[ 111   42  276  112 -357 -207  -63 -261 -169 -227  -50  -93  180  147
 -511 -264 -363 -131 -214 -289  253  -44  251 -253 -415 -240   73  202
 -232  -52 -135   59 -126    7 -139 -250 -107 -122] -> <168>
[ -38    5  160   62  131  239   10 -125  145 -189  -92   21 -254  -49
  392   30  795  428   41  129  235  214  369  379 -182 -467 -415  -23
  290  178 -369  137 -418  123  205  260  647   83] -> <168>
[-218  192  219   87   -1   -3  -10 -142  292   49   76 -407  233 -202
 -140  -28  245 -130  -43  119 -279   34 -899  135  -73  332 -485  -25
  -94  420  -74   88  232 -202 -110 -109  317  239] -> <168>
[  -4    8 -157   89  -76   55  -14 -305 -113  -63  213   59 -295  144
  217  -68  422  379  120 -198  400 -127  276  -91   54 -274 -264 -110
   66   20 -147 -103 -368  382   44 -190  163   76] -> <47>
[ 212   83  -14   70 -174  -83  144   64 -253  -39   -7  355  243 -254
  267  252  182 -221 -196 -135  158  -19  165  167  -58 -331 -206 -232
 -141 -146  -56  138 -226   84 -133   21   18 -110] -> <168>
[ 158   51   78   60 -208  -58  113   27 -183  -37   33  408  260 -214
  241  237  128 -288 -232  -78  119   31  259  115  -47 -228  -86 -240
 -181 -151  -44   87 -287   27 -158   52  -44 -113] -> <47>
[  31  -40 -107  136   70    8   51 -231 -126  -97  215  -24 -256  248
  148   14  408  222   -5 -238  327 -142  183  -58   38 -346  -84 -160
  -48   -3  -63 -165 -357  225   43 -182  204  -31] -> <168>
[  33  -10 -137   95  -82   -1  -47 -229 -145  -84  200   30 -275  187
  249   -5  448  305   32 -178  388 -121  279   -5  -50 -449 -165 -220
   19   72 -158  -17 -417  276    7  -83  267   20] -> <158>
[ 183  210  765  160 -220 -135  181 -380 -279 -273 -241 -133 -168  -64
   11 -288  537  180  313  208  481  123  382  451 -166  -13 -326 -195
  -17   36 -295  193 -592 -193   68  190  677  169] -> <167>
[ 122   49   24   77 -214  -60   57  -30 -187   34  -14  328  219 -154
  292  163  140 -261 -177  -74  140   51  221  184  -61 -182 -108 -180
 -164  -97  -23   97 -289  -42 -156   61  -64  -99] -> <165>
[  80  -22  -50   83 -140   20  -49 -190 -118  -65  139  159 -245  313
   77   78  382  216   43 -139  308 -127  291  -27   64 -456  -59  -84
   -5  -19 -163  -98 -420  296   68  -76   12  -32] -> <165>
[  95  219  359 -117   91 -160  -77 -413 -486  -78  -17 -125 -110  153
 -184  -97  204  -18  -83  -54  549  138 -190  -61  129  290 -390 -351
 -132  -43   79  296 -170   10 -320 -203  479  150] -> <85>
[ -26  308  213  396  -67 -365 -104  112   10 -299 -126 -143   76  274
 -217 -294   76  186  297  157  519  108  342  278 -445 -466  -82  -40
   -9 -129 -201  192 -534 -302  -76  231  436  -94] -> <65>
[  56  -88 -125  125   43 -153  -37 -222 -136 -124  186  -10 -215  220
  257  -24  339  362  102 -136  369  -84  403   59 -103 -459 -171  -12
   72   65 -179  -71 -479  196   50    9  249   -5] -> <165>
[ 244   60  133   30 -165  -52  -28   45 -159  -53  -88  204  189 -142
  207  175  120 -202 -182   -5  143    2  243  145  -97  -43 -150 -122
 -217  -91   39  130 -297  -53 -159   83  -17  -55] -> <65>
[-118  147  322 -109  349  138 -178  -85  -98 -398 -196 -357 -442  245
 -296 -393   29  276  181 -152  317  -54 -216  197  -22 -411   42   58
 -475  304  184   63  108  297  -86 -403  125  145] -> <149>
[  57   30 -112   98  -75  -49  -90 -192 -100  -91  148   41 -262  314
  124   -8  318  283   26 -134  365 -129  359  -37   29 -495 -158  -62
  -53  -58 -127 -148 -387  235  -51  -66  153  -95] -> <85>
[ 179   74   83   14 -190  -72   57   51 -174    6    6  273  246 -139
  243  194  133 -270 -224  -49  154    0  226  133  -70 -191 -119 -230
 -238  -81   15  149 -267   15 -144   84  -85  -77] -> <65>
[-133 -139  282  -27  581   88 -166  262 -405   96  -92   32 -337  -71
  370   21  432  320   59  110  559  182  640  264 -212 -472 -264  310
 -220 -131  -80  327 -783   77  160   -7  161 -140] -> <63>
[ 183 -134  440 -139  -11 -246  -80 -100 -291  177  -90 -245 -334  196
 -228  -98 -263 -126 -113  169  -49  353 -643 -183  -94  604   50  -34
  125  256  241  218   56 -594   90 -168  326  248] -> <140>
[ 165   56   94   61 -211  -22   68    5 -196  -85  -26  272  229 -144
  287  198  160 -248 -195  -46  137  -14  178  178   -3 -125  -94 -207
 -172 -148    5  140 -307   91 -106   54 -156  -72] -> <9>
[ 166   95   71   20 -225  -54   35  -34 -183  -70   10  291  261 -118
  187  195  150 -269 -187 -125  115   18  258  205  -28 -164  -73 -231
 -267 -116   31   42 -252   39 -204   40  -61 -111] -> <140>
[ 167   59   33   70 -167  -63   64  -16 -222   43  -19  356  259 -179
  242  194  133 -266 -227 -151  228   39  193  142    4 -246 -177 -117
 -222 -219  -24  106 -296  -18 -140    2  -84 -101] -> <149>
[  39    1 -152  125   -9  -23  -78 -261  -59 -119  128  167 -305  297
  217  -26  412  363   34 -152  387  -79  454  -40  -28 -544 -243  -40
   30  -39 -166 -156 -440  280   30  -68  205   13] -> <63>
[  64    1 -220   70  -94  -41  -13 -285 -171  -25  245  153 -123  161
  185   21  420  309   97 -303  318 -121  284   18   33 -519 -275  -28
  -16   13 -162 -141 -371  358   48 -174  149   21] -> <140>
[ 235 -140   53 -102   93  -90    7 -255   27   98 -268 -216  -48   52
  277  -58  -67  -37 -108   52 -249  124 -205  -93  -85  579 -155 -139
  365  359  490   72   79 -393  -78  -38  287  302] -> <140>
[  99   55   -3   57 -141  -64   86  107 -166   85   29  263  279 -237
  262  231  102 -203 -192  -81  104   10  194  176  -70 -276  -86 -154
 -178  -90    3  174 -258   43  -53   67 -163 -118] -> <17>
[ 220    6  140   17  -63   74 -113  -75  -85 -135 -167  231  -83 -167
  384  227  101 -104 -166 -138 -110 -191  262 -211  231  355 -289  417
   46  155 -226 -261  285  305 -132 -242  284  216] -> <140>
[ 139  113   62   86 -212  -36   72   56 -166   -3   11  160  244 -200
  108  187   92 -195 -154  -56  121  -17  181  226  -71 -243  -81  -81
 -221 -134  -41  117 -277   31  -70   65 -147 -105] -> <17>
[  76  -26 -131  131   -2   13   96 -220 -193  -78  226   92 -238  198
  149   19  394  250   24 -134  320 -162  212 -138   12 -253 -139 -191
   25  -14  -84 -115 -359  218   -4 -185  267   26] -> <167>
[ -33  120  224  179   -4 -285 -118 -272    5 -142 -296 -247   59  129
  -33 -476  -73 -164  528  159    5  -35  391  -83 -119  375 -106  136
  265   56  -96 -188 -156 -122 -216  126  479  -62] -> <63>
[  98  -67  134  -69  456 -512  131 -162 -208  204  136  167  402 -310
  361 -136   59 -363  -47 -269  373   59  -15  305 -237 -342 -371 -399
 -656   74   46  124 -218 -291 -382  -63  -44  -27] -> <47>
[ -27  -89 -138  150   84  -94  -76 -157  -32  -70  197   29 -224  183
  286   14  457  387   69 -119  366 -148  426   56 -148 -545 -182 -144
  -42   92 -160  -47 -528  289  102    4  142  -55] -> <17>
[ 196   75   64   83 -134  -86  105  -51 -221  -76    4  313  230 -111
  212  195  138 -193 -198  -58  196  -33  245  105  -45  -60 -135 -250
 -165 -174   62   91 -344  -31 -208   25  -59  -90] -> <85>
[ 107   66   16  103 -236 -116   92   93 -222   10   47  278  318 -150
  154  239  113 -278 -197  -75  182   13  234  200 -103 -150  -85 -266
 -192 -159  -42  100 -329   15  -88  132 -143 -167] -> <165>
[ -14   40 -195  117 -160  -73   23 -330 -126   43  250  -13  -16  102
  183  -31  344  283   78 -257  336  -88  335   48  -45 -408 -278 -144
  -38   53 -111  -98 -401  286    5  -81  209   -9] -> <141>
[ 206   85   37  -12 -186    6   84   -2 -164   46  -36  328  250 -194
  238  222  118 -263 -192  -46   57    5  162  113  -19 -171 -184 -168
 -174  -85   28   81 -194   44 -198   57  -88  -97] -> <141>
[  70  -15  -70   56 -151  -43  -66 -269 -218  -73  225   43 -198  303
  148   62  435  261   45 -224  363 -140  302  -11   77 -317 -152 -159
    7   51 -103  -74 -431  421   89 -111  137  -38] -> <140>
[ 151   50   11   84 -132 -106   17   49 -207   13  -18  210  304  -94
  242  197  101 -306 -226  -52  156   16  216  129 -116  -66 -128 -150
 -213 -105  -17  129 -310  -53 -169   61  -35 -106] -> <9>
[ 357 -150  391  -72  237   92 -241 -169  -29  -17 -350  254  -46  212
  502  -49  458 -334 -100  -95  331  293  219   10   85 -305 -393  127
 -174  139 -382 -107 -158   13 -139  -35  473  208] -> <65>
[  83   20  -66  107 -189  -14  -42 -281 -183  -37  175   10 -241  242
  122   19  350  254   91 -191  385 -133  273  -67   80 -219 -197 -239
   55  -12 -120 -154 -385  380   67  -75  192  -35] -> <141>
[ 458 -156  674  189 -334 -178  108 -106 -293 -473 -165  -80 -165  341
 -299  -84  215  -63  -42   52  281  111  -40 -225   84  288  407 -116
  127  -60  152  -42 -229  -56  -61 -140  300  200] -> <149>
[ 165   58   75   35 -202  -36   98   46 -167  -24  -34  274  234 -158
  203  189  116 -216 -175    2  106   40  178  158  -61 -159 -117 -188
 -155 -110   14  135 -287  -32 -134   97  -68  -85] -> <47>
[ 293 -122  115 -209 -171   23  -60  -89 -190  138  -64  429   41  -39
  807  -74   57 -129  227  140  -66  316   48  160 -159 -210 -431  180
   55  309 -130  195 -290   88 -360 -214  290   24] -> <65>
[ 217   17   69   17 -228  -30   62    4 -126   41  -29  305  301  -93
  239  220   58 -276 -282  -23  107   20  269   92 -101 -250 -100 -251
 -251  -68   31  102 -274   34 -174   97 -130 -105] -> <141>
[  24   24  229   -3 -348  147  344  400 -407 -186  -56  167  -98   11
  283  268  686   92  114 -132  213  208  236  293  238 -443 -257  -52
   35 -125 -397 -152 -287  427  411  124  212  -56] -> <158>
[ 175   44   64   42 -243  -70   39    5 -128  -17  -18  242  294 -158
  284  155   47 -177 -202  -82  113   17  294  160  -99 -296 -114 -200
 -162 -104  -12  143 -254   39 -110   76  -61  -84] -> <140>
[  41  -10 -148  116  -44   17  -83 -293 -150  -25  174   18 -279  207
  236  -14  308  324   52 -223  359 -119  365  -25  -38 -390 -146  -64
   76   -5  -93  -58 -466  225   48  -90  190  -51] -> <63>
[ 181  111   44   85 -209  -51  123   28 -239  -96   -6  298  228 -235
  198  225  135 -216 -150 -129  126    8  115  172  -16 -127 -134 -131
 -117 -193  -27  132 -244   28 -127   -5  -35 -117] -> <168>
[  10   13 -133   91  -77 -109  -47 -314 -117   -9  185   14 -201  106
  213  -75  346  243   44 -214  344    3  232  153  -89 -389 -233 -133
  -20  154 -159  -74 -295  228   40  -67  283   37] -> <17>
[ -97  -67 -147   91  -54  -58 -106 -196  -26   25  198  -24 -311  207
  152  -55  253  226   46 -117  264  -69  261   90 -116 -470  -37 -132
  -15   85  -95  -67 -347  186   56  -10   54   14] -> <63>
[ 156   89   73   -7 -209  -19   62   68 -207  -23  -22  339  160 -164
  188  216  210 -330 -194  -79   96   -1  131  222  -10 -241  -50 -261
 -250  -87   -8   95 -209   36 -169   64  -91 -112] -> <158>
[ 160  100   14   59 -212  -62  127   21 -178  -31    6  251  325 -227
  231  191  146 -241 -188 -100   79   29  141  153  -10  -98 -148 -172
 -168 -148  -26   82 -181   -4 -132   47  -22  -61] -> <9>
[ -87   44  242 -112   64  143 -317 -143  -41    0  -43   10 -552  112
  285  -21  497  220   69  -95  323  419   41  334  248 -317  -72  133
 -181   27    0  204 -302  -43   36 -210  230  353] -> <65>
[ 184   64   50   40  -62   19   57   70 -187  -28  -13  310  147 -164
  237  210  206 -216 -171  -28  180    7   91  210   -9 -185 -140 -129
 -259 -148  -35  119 -269  -40 -123   55 -100  -85] -> <167>
[-163   38  223 -282 -252 -199 -158 -236  125  243   69 -542 -477  443
   24 -339  518   92   21  330   67  666 -176  131  -42 -145  -45   31
   74  557  128   57   14 -495 -273  208  609  232] -> <85>
[  76   40 -161   51  -69  -80   11 -177  -79   17  172    4  -68  211
   92   46  354  276  -11 -142  300  -47  317  -57  -21 -315 -262 -147
   46   49 -158  -74 -270  275   56  -18  280  -43] -> <17>
[  47  -46 -128   41  -48  -39 -171 -297 -138  -57  181  110 -417  360
  170   18  292  224  135 -133  361  -98  278   85    6 -541  -87 -140
  101  105 -163 -103 -450  346   58  -33  138   26] -> <167>
[-237 -167  169  277 -159  -56  206  -85 -138 -213 -192  -30 -241 -110
  255   36  327  283  133  149   42 -136   65  133  196  156  143 -413
  406  -19   98  112 -177  203  447  240   63  361] -> <17>
[-121   61  -51  -90  380  -78  -24  291  -20 -174   92 -255 -186  104
 -131   43  385  499  184  -35  364   69  123  193  -56 -453 -271 -171
 -207  141 -195   -9 -101  273  267  110  381   65] -> <149>
[  58  -33  -53  113 -116  -32  -13 -241 -110  -77  184   37 -249  199
  194   94  434  222  -10 -158  325 -115  299   39   30 -283 -152 -129
   44  -13 -180  -86 -388  277   37  -52  177  -19] -> <168>
[ 127  -40 -151  139  -15  -70   51 -132 -105 -142  210   23 -210  180
  203   77  372  328   89 -212  307 -166  337  -92  -64 -350 -194  -83
   52  -48 -213 -117 -393  232  -13 -152  265  -41] -> <168>
[  -3    6 -109   61  -64  -59  -78 -156 -170  -20  152   32 -260  239
  168   13  404  225   87  -94  312  -90  150   17  -35 -381 -257 -125
  -80  114  -94  -58 -401  310   15 -106   99  -19] -> <17>
[  98   32   56   65 -207   -6   14  101 -156   63  -24  182  270 -160
  165  198  -38 -278 -206  -67   91  -23  156  109 -113 -143  -31 -189
 -166 -120   21  139 -228   34 -105   72 -210 -121] -> <63>
[ 114   53   68   67 -122  -12  122   85 -187  -10  -10  284  195 -212
  237  180  239 -151 -210  -59  175  -29  302  132  -44 -292  -78 -213
 -207 -116   36  134 -288  150  -31   43 -137 -122] -> <17>
[  64   68   53   68 -184  -57   40   61 -145  -28    7  217  267 -161
  168  190   -1 -259 -235  -81  148  -15  234  112  -85 -117  -19 -236
 -229 -124   16  155 -234   19 -164   52 -138 -106] -> <47>
[ 229    8   61   57 -176   -2  100   -6 -201    2  -30  300  229 -230
  246  174  136 -246 -228  -52  139  -35  138   94  -57 -208 -118 -275
 -184 -136   62  127 -241   65 -172   45 -104  -83] -> <141>
[  82  -43 -115   80   13  -67  -51 -211 -218 -178  140    1 -350  218
  195   -7  389  321  130 -102  364 -127  198   36  -67 -385 -251 -107
    9   74 -133 -102 -435  248  -35  -69  218   49] -> <165>
[  21  117  502  238  137 -267  181 -153    2  -20   56  409  183 -374
    9  -88  467 -144  -86   -4  165 -105   70   44  -55 -747 -271  140
 -307  -93 -334  271 -293  -89   53 -147  107   50] -> <141>
[ 164   79   53   76 -179  -53   94   53 -235  -34   20  204  257 -168
  195  172  121 -245 -221  -37  172   39   46  112  -34  -14 -103 -292
 -146 -151   49  151 -229   14 -117   31  -21  -70] -> <9>
[  72   -3  -88  100  -80  -53  -88 -209 -175  -76  203    2 -282  255
  173   44  187  319  102 -211  359 -138  315   19 -107 -488 -269  -18
   50   59 -295 -174 -419  326   71  -65  231  -31] -> <63>
[ 204  -31  -22   45 -204    4   43  101 -127   -4  -57  269  251 -100
  278  235  114 -270 -257  -20   70   38  183  143  -88 -271  -49 -178
 -140  -75   -2  130 -231  -10 -125  118  -72  -79] -> <167>
[ 108   35   -7   53 -225  -72   42   68 -180    4   52  316  294 -199
  264  218   97 -233 -209  -79   99   37  214  183 -145 -296 -120 -155
 -202 -133  -47  156 -299   -8 -156   67 -124 -113] -> <140>
[ 164  111   86   59 -234   50   76   58 -200  -14  -11  251  258 -141
   91  268  183 -248 -169  -90  108  -35   88  115   71   22  -68 -162
 -165 -165   42   75 -241   41 -118    4 -177 -104] -> <85>
[ 237   27   84   44 -163  -10   92  140 -164  -44  -22  299  260 -109
  199  215  190 -185 -239  -16  149  -33  232    5 -101 -101 -150 -193
 -200 -125  -20  115 -251   40 -132   50  -31 -115] -> <65>
[ 131   21    5   55 -231   24  102  139 -140   23  -18  292  300 -117
  217  271  135 -262 -254  -63   82   20  222  139  -50 -187  -51 -128
 -206  -98  -29  113 -239   49  -74   44  -99 -118] -> <149>
[ 219   42   64   39 -145  -81   52   41 -173  -30  -70  309  305 -182
  307  217  203 -221 -167  -44  102   39  157  137  -75 -175 -297  -87
 -119  -51 -127  120 -247   -5 -144  106   42 -106] -> <165>
[ 193   49   80   61 -161  -17  138   68 -204  -23  -15  303  266 -144
  201  189  108 -235 -181  -62  174  -49  150  101   -1 -161 -147 -229
 -223 -153   28   63 -258  122 -111  -26 -104 -104] -> <149>
[  83   80  231   38  107 -199 -184  -51  153  250 -102 -390  180 -155
  -27   -9  369  244  352 -222  198  321  162  359 -213  -19 -557   98
   96   64 -462   16 -252 -409  109  234  760  -40] -> <141>
[  51   81 -170  136 -107   37   43 -322 -245   -7  269   79 -181  149
   22  -22  377  310  131 -328  396 -146  357  -73   72 -261 -185 -125
   34 -146 -110 -191 -434  291   67 -213  293  -49] -> <65>
[ 192   30  224   50  -37  -31   61  194  269   18 -197 -387  119  370
 -124   59  131  433  -84  317  347  189  477   40 -214 -205 -259  -68
  276  -71 -404   31 -207 -225  280  611  519  -22] -> <149>
[ 213  103   96   19 -288  -58  109   94 -174   11    7  308  330 -149
  179  235   62 -307 -273  -32   85   53  162  156  -43 -213 -110  -84
 -232 -120  -21  137 -226  -32 -151   49 -179 -130] -> <85>
[ -46  -51 -130  159  -56   28  -53 -245  -84  -37  208  -65 -280  184
  168  -45  258  318   37 -223  423 -172  416  -22  -44 -386 -124 -180
    0  -36 -192 -159 -392  345   93 -111  230  -26] -> <149>
[   9   16 -117   64  -64  -26  -70 -224 -254    1  214   13 -326  191
  168   94  435  309  197 -224  382  -89  273  140   76 -279 -121 -110
   62   81 -124 -105 -459  357  147  -53  141   -6] -> <17>
[  97 -120  338   40  152 -532 -276 -447 -194  -60   64  145 -179  433
  188 -276  563   17  -22   15  605   67  451  -32 -240 -432  -19   74
 -370  383   93  112 -613 -164 -369    8  189   94] -> <65>
